Rows lie near named flat spaces through zero. A row that begins with a name and a colon came from that space; any other row is followed by the name of its block's space that it lies nearest.
j68-j364: [-112 -153   30 -326   83  132   57   63  -50  153  165 -111  163 -307
   85  -73  -65  -21  -11   34 -142  -40]
j241-j765: [  40  -23 -140 -194   62  273  -22  204   31  -18  107  -22  230 -311
  317  -75 -198 -149 -161   -4 -252  -54]
j241-j765: [ 122   72  -61 -213 -383   95   15   41  -11  -57   93  139 -356 -115
  -49  171    1  104  -27 -137  -90 -287]
j256-j873: [ 172  200 -281  263  199 -130 -318  115  -19  -48  -72   -4 -161  181
  -47  153   61  236   -8  -33  121 -153]
j68-j364: [-153  211  124 -135 -266 -131  300  -45   90   82  126 -321  -98 -135
 -219  138   81    8  289  110  -52   33]
j256-j873: [ 171 -276 -345  -10 -258 -193 -291  129 -178  -43  -50  103  -76  -76
   54 -138  119 -109 -174  -37 -158 -224]
j886-j668: [-351 -201  177 -414 -320  -27  498 -117  -95  313  107 -100   24 -146
 -102 -257  -23 -213  162  123 -116  180]
j68-j364: [-148 -233  215 -165    6  262   97   94  156    8  170  -12  427 -397
  184  -43  -46 -115 -191   58 -224  -40]
j886-j668: [ 168  -55   55  148  173  -72 -300  153    0   29   45  -60  129 -105
  -93  172   -1   90 -171  125 -166 -175]
j170-j91: [ -30  296  631   -5   96  195  401   15  119  -39  231  104  291 -240
 -172  235   27  -90    4  115  131  236]
j886-j668: [ -86  -94 -712  333 -241   36 -238   49  150 -178 -248  278 -106  297
  416 -217  127  103 -116 -309  120 -224]
j256-j873: [-188 -427 -318   74 -138 -276 -202 -413   39   76 -309 -270  -64  509
  225 -361  -93 -182  -96  -20 -154  147]
j170-j91: [-204  -64  -94  186  103   87   40  -94  274 -280 -249  -98  -55  275
  155 -151   -8  105  113  -52  164   83]
j256-j873: [ -13 -273  107   12 -112 -130  -45 -101  -11  -16  -58  -59  110   22
  -18 -116   20 -182 -119   88 -137   63]
j68-j364: [ 189   45 -286   87  -61 -137 -205   40 -120 -113  -65  140 -169  144
   41  -30   85  -30 -131  -81   96  -57]
j170-j91: [-513 -479  -45  -37   52  -36   88 -260  204  225 -224 -459  145  190
  133 -347 -149   37  237  102 -220  101]
j886-j668: [ -17  -30 -140  205 -466 -108   58   79   49  -41 -108  239 -213  128
  -99  -12  140   24  -29  -31  -17 -183]
j241-j765: [ -62  412   98  130    3 -172  149 -253   87  -22  -37 -129 -374  364
 -279  245  120  255  299  -52  359  114]
j886-j668: [ 164  195 -125 -301 -389  -47  140    0 -240   95  242  313 -162  -80
   21   22   72 -255 -300  -89   45   27]
j241-j765: [ 409  390  270  -28  372  -21 -186 -184 -262  171  176  251 -127  275
 -146  336 -166  -17 -387  -10  177  185]
j256-j873: [ -16 -198   94 -162 -141 -103   -9 -511 -117  218  -75  -51  -67  361
  111 -139 -211 -273 -158  -71 -132  258]
j256-j873: [ 597  810   67    6  -34  146 -144  302   -6 -421  278  300 -523 -208
 -273  732  149  362  -56 -180  298 -364]
j68-j364: [ -64  -10  117  156  103  169   30 -275   66   38 -151   24  111  150
  165  -25 -142   23  278 -217   40  136]
j886-j668: [ -50  -56 -216 -173 -415  -37  185   59 -104  144  -13   41 -117  -35
   69 -194  -92 -232   -7   26 -221   -7]
j886-j668: [-175   66 -251   -3  152  -21  -29  -19   52    8    9  -61  -64   90
   64  -38  144  225  102  -98  256  -33]
j170-j91: [  28 -168  278  -57  -52  -19   97    5  -11  -70  -80 -110   -9  -74
 -149  -55  -93 -118   95  152 -167   60]
j68-j364: [-780 -691  295  189 -171 -157  403 -477  276  323 -270 -405  597  183
   99 -534   24 -266  348  156 -194  411]
j241-j765: [ 219  242  314  236   76 -267  -83 -327  -72  -70  -41   59 -188  388
 -301  259  115   20  -24  -16  288  204]
j241-j765: [  76   95   83  109  212   28 -112  123   65    9   -9 -214   68 -110
  -78  162 -102  129  152   96 -139  -82]
j256-j873: [ -41   88 -329 -217 -523  -28  339   26 -177  129  -21  110 -136   -3
  171 -297 -105 -402   70  -50 -141  150]
j241-j765: [-194 -232 -118  221  410  -36 -222  143  229 -160 -132 -313  258  -19
   78 -111   90  198   44  138   24  -60]
j886-j668: [  91   37 -173  -50  187  -47 -159 -289 -129   29 -255 -148 -439  450
   26  -64 -247  128  252 -145   74   88]
j170-j91: [ 217  410  175  140  404  158  -38  119   87 -255   66  -45  125  -99
   12  251  -49   54   54    6  169  117]
j241-j765: [-163  144 -247 -225   53  128  170  349  -34  262  209 -149  178 -405
   94  -52  -57   30  133   98 -155  -97]
j170-j91: [ 124  317   87  103  -99   95  226  -28   -6 -259  -92  168 -158   56
  -23   43   18  -64  291 -151  239  158]
j256-j873: [ -11   20   25  228  177  -25   16  318   93  -77  -27 -117  329 -174
  -14  -55    5 -103  -22  252 -113   54]
j68-j364: [ -40  -84  231 -444  100   77   34  -68 -122  224  318   52   -3 -195
 -104  115   17   80 -265   33   18  -57]
j170-j91: [-128  102  216 -113  -97  -43  249 -287  -55  117   58  127 -195  199
 -173   50   98   68   98  -93  282  151]
j886-j668: [ 277  156 -241  -74 -132   91  -53  287 -156 -124   60  308 -123 -127
  100   -8  -33 -132 -223  -49  -27 -110]
j68-j364: [-377 -112  175 -548 -285   93  443 -176   -8  440  265 -166   46 -193
   -6  -94 -117 -123   -4   86 -213   89]
j68-j364: [ 225  284  302  323  466   51 -205  409  114  -69  186   42  285 -247
 -245  422   71  236 -222  252   20 -158]
j241-j765: [ 302  331  365  277 -168 -330   32 -307  -97 -142  -14   68 -106  252
 -316  272  173 -192   56  -16  223  274]
j886-j668: [ 188  -43  -66  -64 -135   20  -83  -96 -117   24  -74   52  -68   91
  139  -67 -220 -235 -114  -52 -214   56]
j256-j873: [ -94   55   53 -175 -163   86  273 -198  -30  113  -11    3  -34  108
  117 -132 -182 -228   42  -41  -56  234]
j886-j668: [-182 -109 -227  -75  314  123  -44 -181   84   40 -197 -433  136  119
  365 -268 -310  -67  285  -57 -139  210]
j170-j91: [ 541  269 -262  180  -94 -102 -198  101 -251 -397 -256  202 -412  185
   -2   -4  -67 -163  153 -154  102   33]
j256-j873: [ -56  106 -116  162  522  127 -217  258  146   18   56 -154  228 -128
   72  127   -9  316    7   68   45 -144]
j170-j91: [-326  -46  458 -425 -124   86  381 -105  106  355  380 -158  185 -282
 -168  135   -5  -13 -167  202 -151   41]
j241-j765: [-295  -99   59 -464  -77  236  255 -351   40  301  111 -242   60  -65
  260 -118 -270  -91  151 -135 -185  145]
j241-j765: [ 483  352  223  238 -280 -128  -25  252 -118 -136   72   54   40 -318
 -260  338   22 -217  132   93 -230  -73]
j241-j765: [ 305  245  206   56  465  118 -322  -59   64  -87   60 -154   -6   67
   -1  361 -232  146 -166   22  -55  -14]
j886-j668: [ 218  164 -188  226  -75   25 -163  178   65 -190  -56   77    8  -13
  117   90  -31  -58 -108  -30  -92 -106]
j256-j873: [ 432 -391  158  337 -329 -418 -339 -110 -137 -372 -319  121  -97  271
 -180 -109   71 -416 -313  142 -201   60]
j170-j91: [ -47   26  800 -213  209 -174  314 -499 -138  235   42 -198  -95  305
 -445   91 -158 -141   64  242  102  499]
j256-j873: [ 264  231  190 -261 -271  289  320  327 -149 -137  200  342   33 -482
   12   52  -98 -302  -48   -2 -122    6]
j68-j364: [ 412  604 -119  346 -105   61  -86  332   98 -318  -10  212 -245   36
  -71  372  -23   70  -85  -11   44 -165]
j68-j364: [-221 -418  -69  164   81   51  -97 -103   69  135  -76  -30  595  -92
  351 -296   -1 -204  -52  -57 -166  106]
j170-j91: [ 375  656 -427  109  141   95 -320  269  -44 -168  354  509  -99  -40
  162  427  279  229 -544 -268  449 -247]
j68-j364: [  14 -201 -222   30  129  -84 -138   47  -75 -180 -226 -146  -89   38
   48 -232   20   23  261  -30   44    1]
j170-j91: [ -56 -431 -413   52  -52  -91 -288   92   60  -79 -289 -276  -51   87
  201 -305 -142  -35    8   72 -346 -170]
[  31  -35 -188  610   90 -528 -479 -154  242 -330 -324 -299 -317  573
 -288  176  347  383   43   69  260 -158]
j256-j873
[ 117  148  -67  246  123   89  -20  130   67 -184 -127  -30  193  -34
  167  -44 -106 -146  114   -1  -49  118]
j170-j91
[-163  -21 -102 -155  -86  -34  161 -206 -115  282  -62  -61 -158  198
   24 -157 -134  -29  192  -58  -13  126]
j68-j364
[ 125   48 -180  380  388 -155 -285  302   -2 -150 -154 -238  189 -107
  -61    6   90  128  287  116   18  -59]
j68-j364
[ 203 -123   76  237   50  -25 -228  254  -29 -144   32  347  159 -101
  -79   75  169    9 -374   69   29 -170]
j170-j91
[ 199  361 -327   38   53  -25 -128  116  -91 -168   26  225 -369  149
  -21  141  140  211  -39 -169  350 -120]
j886-j668
[-223 -237 -222  288  316   69 -234  165  269  -49 -143 -278  371  -80
  231 -120    0  178   90   57 -130 -132]
j886-j668
[-181 -191  162 -205   20  117   84 -157   -3  253  159   13  263 -130
  112  -51  -44  -65 -129  -27  -92   56]
j68-j364
[ 118   45   34   59   82  -26 -186   -8   91 -150   19  -86  -34   19
  -19  161   22   78 -129   16   -9  -82]
j256-j873
[  43  207  121  147  -98 -137   63  -85   47  -43  -23   14 -195  201
 -215  169   80   73   35   35  132   34]
j68-j364
[-232 -174  706 -151  128  -29  354 -239   51  310   81 -331  362  -45
 -212  -40 -230 -274    0  371 -271  393]
j170-j91
[  94 -202  162  376  315  -31 -174   83   20 -125 -238  -46  308   39
   -3 -113  -77  -89   78  129  -89  114]
j170-j91
[ -48  -92  141 -182 -260  -80  243 -185  -24    4 -124 -180 -189  157
  -65 -165 -197 -271   78  127 -189  213]
j170-j91
[-196 -175  233 -172  256   90  148   27   33  116   38 -292  273 -226
  -12 -120 -121  -43  173  174 -142  132]
j886-j668
[ 364   -2  133  -73 -230   83  -14  -57 -187 -193  -78  327 -207   44
   16   -4 -144 -258 -128 -115  -70   46]
j256-j873
[-197 -202   95 -147  118  -48   58 -274 -103  269  -20  -80   10  140
  -31 -133  -40   42  124  -35   58  133]
j68-j364
[ -52 -386 -234 -154 -349 -151  -98  -18 -113   32  -20   36  -46  -94
   58 -215  143 -107  -80  -57 -134 -159]
j256-j873
[ 109  172  -77 -191  116  301 -115   35   70 -164  107  104 -227 -109
  121  219  -45  298   -1 -241  123 -238]
j256-j873
[ 275  619  313  174   26   69  -28  -82  298 -570   37   26 -564  183
 -330  643  179  463  118 -145  443 -163]
j256-j873
[  88  539  138    2 -190 -121  259  -59 -107  208  101  -19 -371   83
 -371  330    9  149  373  -14  124   21]
j241-j765
[ -80 -174   53 -104  -55  132  -42  308   82   70  227   33  251 -496
  -20  105  128  140 -117   70 -187 -333]
j170-j91
[  -9  170 -107 -414 -429   21  223 -166  -71   41  149  -49 -330  -75
   30   47  -13  -82  109 -161  -20  -19]
j68-j364
[ 323  415  322  318  352   33 -197   82   54 -164   71  152  -81   68
 -278  494   64  307  -49    3  244  -88]
j68-j364
[  20  161  -56 -260  -85 -124  131 -331 -179  174  -87 -227 -431  315
  -77  -44 -222  -63  279  -56    1  206]
j886-j668
[-115 -230  -76 -127 -289  -27   94 -172  -40  -40  -32  214  -90  120
   94 -208  117 -124 -150 -124  106   41]
j241-j765

Rows lie near named flat spaces through zero. A row that begins with a name and a colon came from that space; any other row is followed by the name of its block's space that it lies nearest.
j90j288: [ 308  155 -197  628 -211  -47   56  232  -24  -66  390 -106 -258 -229
 -141  -52 -184  189  -85  315 -202   17]
j521j481: [ 267 -119 -413  113   19  213  193  321 -111 -223 -251 -233  -38 -286
 -252 -224  -13  326 -235  271  119  -46]
j521j481: [ 101   97  -75  463  -39   24  -35   36 -122  103  332 -144 -319 -191
  -88  -43  -28   61 -176  261  -10   43]
j885j401: [-178   31  -82  330   45  269  133 -125  -45 -114  321    0  -56   47
 -121  124  -62  -75 -146  316  274  -12]
j688j804: [-127  194   29  195 -133  445  187    9  -52 -173 -146 -114  126  359
  -26   -8  118  -15 -410   31  362 -242]
j885j401: [-262  -13  -10 -211   38  289  113 -129   75 -242 -375  282  449  -29
  100  -70   29  -76  -40 -215  110 -364]
j688j804: [ -47  108   12  144 -130  313  135 -228   39  -76   71  137  250 -138
  235   87 -139 -303  -92  -10 -132 -175]
j484j669: [ -65 -159  259   64  216  346   23 -187  -19 -123 -155  -84  112   99
  -45   -4  182  135 -173  -91  262 -130]
j278j266: [ 123   13  265  182 -295  224   26  121  199  -85  -69 -284  202  294
   21   70   13    9 -198  -85   58  -47]
j885j401: [ 283 -151    9   30   12   83   62  -41   91 -134  -23   -8  211 -173
  117   42 -143   91  141  -69 -301    7]
j278j266: [-114  -12   37 -167  100   51   88 -276   13  -23   60  272  148  -86
  165  140  -63 -280  151  -53 -107   -2]
j521j481: [ -60 -150 -216  -89  110  156   68 -226  111 -392 -234  441  394 -539
   31 -165 -464   78  410 -111 -213 -365]
j688j804: [ 335  116 -247  380  -69  318  214  152 -185 -276 -101 -279 -208   46
 -236 -177 -189  355 -214  247  170 -106]
j90j288: [  55  111 -267   44  -57 -171    9  340 -187  181   83 -303 -412  159
 -218  -62  165  101 -248  296  232  234]
j885j401: [ 234  -16  -84  268 -203   19    1  270   69  -24   32 -221  -25 -172
  -84  -85  -38  139 -147  122 -106    9]
j90j288: [ -49  131 -258 -218    0 -350  -27  356 -126  136  -42  -83 -222  367
 -121  -37  231  170  -56   62  145  167]
j885j401: [-168  -57  -31   -1   78  -57 -127 -171   22   47  148  110   23 -125
   50   15 -171  -44  194    5  -36  -20]
j885j401: [ 172  -11   62  281  -91   39  -69   -9  -10  129  263 -273 -159  -21
   24   62  -85    3  -77  136  -73  148]
j484j669: [ -97  -87  -86  260 -418 -137 -141  247  388   37  337  -37  263 -312
   10   80 -260 -178   86  164 -225   31]
j885j401: [-146   88   86  136  -45 -137 -196  -97  -22  244  279  -37 -175   16
   70   39  -32 -118   17   26  -16   62]
j885j401: [ 367 -314 -204 -156  116  497   32   41  -50 -365 -799 -335  373 -238
   -2 -399 -243  576  -34 -229   10 -346]
j688j804: [ -28  -61 -109  -74   77  452   98 -223    2 -231 -417  231  570 -358
  326 -163  -55   20  -86 -287 -205 -482]
j688j804: [-126   64  153  114 -219  279   74  -44   98  -34   28 -169   83  217
  -25  103  -45 -235 -210   82  254  -21]
j688j804: [ -92  -43  -58 -132  102   91   83   12   16 -206 -259  182  195  -14
  -52  -88   54  121   21 -104   87 -195]
j688j804: [  28   13   84  -28   15  144   24  -97   -2  -30  -82  -13  170  144
  160   41   45   11  -48 -146  -49  -82]
j885j401: [-303  -65   14 -487  135 -149   89 -176  144 -137 -127  537  332  -18
   91  130  -14 -266  355 -190  -68  -59]
j484j669: [ 270   76 -218  166  106  -25   15   -7 -206  -31   20  -12 -185 -161
   29 -142 -124  269   55   36 -203  -49]
j90j288: [ 212  -45   71  285 -375  538 -121 -132  279 -290 -415  -84  767 -357
  420 -261 -507  181   22 -449 -458 -643]
j521j481: [ 147  485   89  114 -306  332  276  100 -138  -65 -220 -135  108  705
  238   55  262  -74 -499 -185   75 -203]
j278j266: [  12  180  -87   -2    7  320  235 -475 -114 -145    3  352  138 -281
  277   49 -360 -395  128  -25 -225 -201]
j484j669: [  -7  -81   37  240  -25  108 -143 -146   -5  147  213 -171  -96 -284
   42  -16 -158  -85  -43  125  -34   33]
j521j481: [ 383   24  140  163 -198 -147  -26   62  146  -11   88   19   65 -185
  145   22 -156   24  171 -138 -501   26]
j90j288: [ 168  189 -286  383   61  357  134 -322 -258 -169  157   37  -78 -150
  143  -74 -433  101   34  139 -129 -212]
j688j804: [ -70   -9   72 -122  111 -515  -96  357  -12   82  109  -82 -441  466
 -431   34  290  284   95  116  332  319]
j90j288: [-275   42    4 -154 -176  376   26 -225  179 -233 -341  201  611   23
  263  -53 -281 -170   64 -294   -2 -444]
j90j288: [ 166   11   47  284 -409  -24 -252  225  191  256   64 -284  199 -317
  273  -99  -28  -45 -206 -115 -407  -85]
j90j288: [ 226   87  -97  431 -123  156    7   50  -85  -12  200 -280 -174   -9
  -35  -42 -174  163 -142  191  -25    4]
j484j669: [-187  -92  -84  310   78   96  -84 -167   53  -73  267  164   57 -394
  -39  -32 -209   15   99  148  -20 -150]
j278j266: [  49   10   26   97 -316  258  -21   91  166 -173 -328 -145  246 -135
  -20 -198 -265   33  -77 -107   20 -283]
j688j804: [  64   -4  -71  177  -36 -399  -93   60   55  171  451  170 -253 -424
  -51   65 -101 -139  218  203 -318  218]
j278j266: [ -56  -40 -157  -89  179  281   67   15 -226 -175 -360 -281 -196  276
 -309 -205  -42  329 -147  116  572  -80]
j521j481: [ -10   58  136 -250 -131  164   30   40  109 -188 -529   44  389  263
  126 -119   28   92  -27 -398   12 -308]
j688j804: [ -56 -236  134  -48 -125   79 -128  313  191  -66 -319 -386   69  103
 -311 -149   90  233 -168    2  383  -11]
j521j481: [ 105   62   81 -165  -87 -430 -110  178  -34  313  197 -231 -409  307
  -91  125   87  -97   80   92   15  439]
j278j266: [  93  102  -47   34 -298 -130  -65    8  157  103  122  120  209 -255
  296   39 -227 -252  143 -109 -480  -40]
j278j266: [  33  178  -77   71  110  120   40 -167 -324   31   -3 -201 -483  242
 -168  -91 -159   75  -55  171  338   61]
j484j669: [-116  -26  -27 -148  -20  -50   26   22  109  -69  -46  162  211   33
   47   52    5  -62   96  -74  -39  -45]
j278j266: [  99 -259  167  -19   18 -138  -47  135  223 -117    5  -39   59  -71
 -204   41  -18  151  188    4  -15  125]
j90j288: [ -93  212 -221  121 -245  112   56  109  -32   14    2  -38   38    7
   51  -61  -84 -128 -198  103   49 -129]
j90j288: [-188  162   29 -353  -33 -133  150  148    8  -39 -276  267   67  237
  -46    8  316 -171  -92 -136  144  -58]
j484j669: [ 381   85  -29  234 -422  521  -64 -139   20   79 -240 -422  362 -285
  515 -157 -395 -119 -242 -211 -437 -275]
j521j481: [ 232  364 -262   90 -205 -186  -35   90 -252  282  125 -139 -333   42
  203  -79 -109  -74  -83   50 -272   87]
j90j288: [  59 -142  -19  332   17   72  -27    6   25  -44  330 -257 -220  -34
 -249   67 -198  122   25  335  183  182]
j484j669: [ 513  -46 -329  236  113 -273  -10  139 -148  -54  149   12 -308 -492
  -89 -176 -262  397  274  153 -457  101]
j484j669: [ 204 -246 -117  390   87 -183 -143  144   90   11  374  -54  -85 -495
 -113  -30  -88  295  135  211 -282  111]
j521j481: [ 370  278   76   95 -222  -98   54   -3  -54  236  186  -16   52  119
  484  165  114 -207 -107 -190 -588   91]
j885j401: [ 125  -14   57  -39 -242  101  -37  179  137  -19 -334 -123  263 -131
  108 -147   30   18 -152 -202 -146 -177]
j521j481: [ 263   40 -223  419  -58   33   58  154  -90 -145  108 -108 -288 -324
 -259 -185 -234  262  -25  280  -27  -39]
j278j266: [ 170  -53 -146  -35   -5  346  230  133  -39 -287 -412 -108  188  -21
  -91 -142   35  187 -216    3  136 -179]
j688j804: [ -11 -109   25  -12  365 -246 -150 -218 -179  154  271   47 -393  -72
  -96   30  -31  127  263   95   16  222]
j521j481: [ -93   56  -14  156   71   78    3 -217  -36  -19  177  202   43 -160
  115   32  -92  -83   58    8 -105 -117]
j278j266: [ 271   -3  -46  270 -139  -13   20   62   94 -101  182  -45   52 -118
   39   31 -234  116  123   52 -289   13]
j484j669: [ 271  -49  -98  217  -16  135   52 -110   -9 -176  -57   89    5 -564
   -8 -171 -353   75  145   37 -283 -161]
j521j481: [-562   30  140 -479  363  -34   59 -155 -139  -86 -192  160 -165  785
 -304  101  284   17   50  -35  795   51]
j484j669: [-310  261  -22  119  -85 -189 -146   39 -168  413  390 -164 -428  321
  -24   99  200 -240 -252  221  285  208]
j90j288: [-324   24  -17 -187  161 -156  165  -81  -33    6  207  326 -202    7
 -218  180  150 -349   61  247  275  194]
j885j401: [ 164  -22  -90   37 -108    7   64  174   99 -161 -120   16  183  -62
    0  -55  -61  151   33  -52 -158  -90]
j278j266: [  87  116  -53  174 -108  197   43  -94  -62  -91  -34  -78  -43  -17
   10  -82 -257   18  -19   35   13 -127]
j688j804: [-139  -23 -133 -149  -13 -323  -28  202   38   32   27  110 -221 -132
 -285  -56   -9  -49  134  171  135  138]
j278j266: [ 106  -93   80   -2 -155 -260 -182  226  146   91   43 -238 -119   75
 -144  -24  -98  132  136   12  -19  179]
j885j401: [ -68    0  172  -92   10  -77 -119 -222   54  138  117   93   85   29
  224  112  -66 -179  167 -164 -181   34]
j484j669: [-110    7  123  240 -175   78   -7  173  166  -22   97  -55  130   40
  -62   43  173  -28 -235   48   97  -74]
[-470  198  199 -158  -25 -128   43  -14   79   81  123  314  103  448
   45  217  382 -317 -115  -94  232  -21]
j688j804
[-78 -34  61 -72  23   7   7  41  38  13 -72  40  86   7   7  11 173 -36
 -88 -52  45 -25]
j278j266
[ 325 -146  -15    4  102 -265 -205  212  -78  202   -2 -318 -217  -24
  -12  -98  129  375   25  -49 -185  207]
j90j288
[ -57  -57  228 -177   78  126    8 -266  122 -161 -213  277  380    7
  213   31  -58  -47  198 -351 -164 -228]
j90j288
[-165  -40   50  258  -13  421  132 -118   92 -286  -68  123  262 -170
  -74  -41  -51  -17 -164   51  187 -314]
j688j804
[ -63 -101   11 -100  117  -23   69  -81   51 -109   45  150   50  -18
  -72   87  -42  -38  161   43   40   56]
j521j481
[ -54  168   34  -14  -74  416   86 -287  -89  -55 -281   89  254  -79
  301  -95  -84 -206 -180 -215  -55 -348]
j484j669
[ -84 -123  -28 -128  -95  193  -61   55   94 -180 -391 -194  129   29
 -185 -199 -250  154   39  -48  294 -165]
j278j266
[ 194  264 -104  545 -418  417  191  -89   67  -42  242   61  322 -407
  409   60 -197 -364 -313   71 -472 -269]
j688j804
[ -87   65  -25 -150   82 -228  -16 -139  -46  192  202  274  -41 -151
  192  120   72 -284  130  -27 -244  111]
j278j266
[ -98    1  -27 -113   60 -381   -7  276   11   13  165  -51 -315  448
 -358  106  145  160  116  185  311  304]
j484j669
[  72   40 -125 -291  240 -155   29  -97 -207   65  -98  128 -112   86
  106  -10   71   66  144 -103 -104   77]
j484j669
[ -33 -196 -151 -309  217 -122  -43  -59  -56  -34 -114   -5 -104  -63
 -150  -50 -172  106  284   62  119  139]
j885j401
[ -75 -265 -136 -228  298 -350 -161   20  -46   80   63   35 -280 -240
 -265  -68  -74  163  332  147   93  239]
j521j481
[ 298 -230  -90  134   22 -281 -159   88   60  171  288 -117 -164 -535
   -8   -6 -159   67  212  157 -399  267]
j484j669
[-170  145  -13 -356  113 -107  -46 -132 -117    6 -262  197   20  300
  102  -71   -1   32  167 -268   65 -129]
j521j481
[ -67 -107   72  276 -412   20 -216  174  353  110  166 -171  299 -343
  100   -7 -162 -158  -77   21 -204  -72]
j90j288
[-276 -198  123 -432  551 -424   53   70  -65  -62   49  269 -262  487
 -405  183  498  230  224   50  450  321]
j484j669
[-336 -108   73 -291  256  344    1 -435  -28 -127 -227  162  367  187
  199   48  -68  -66  100 -229  206 -228]
j484j669
[ -60  153  160   39 -197  242   78    5   -2   40  -56 -239   24  429
   43   93  106 -167 -302   -6  254    0]
j885j401
[-219  -31  -29 -204  154 -370   43   82   43  -29  141  329 -164   23
 -252   94  121  -71  230  118  128  168]
j484j669
[-174   93  -85 -349   23  -59  137  231  -68  -84 -421  112  -40  182
 -213 -132  294    0 -167  -43  337  -79]
j885j401
[-226   42   -4 -260  386 -331 -108 -404 -180  244  333  415 -150   22
  245  186   51 -190  360  -93 -197  158]
j521j481
[ -21   -4 -121 -420  -98   88  134   -9   84 -154 -410  162  358  -28
  138  -41 -130 -165  114 -191  -90 -135]
j688j804
[ -49  113 -102  240  149  171  105 -338 -139   75  387  287  112 -239
  363  170   44 -239  -74   58 -304  -79]
j521j481
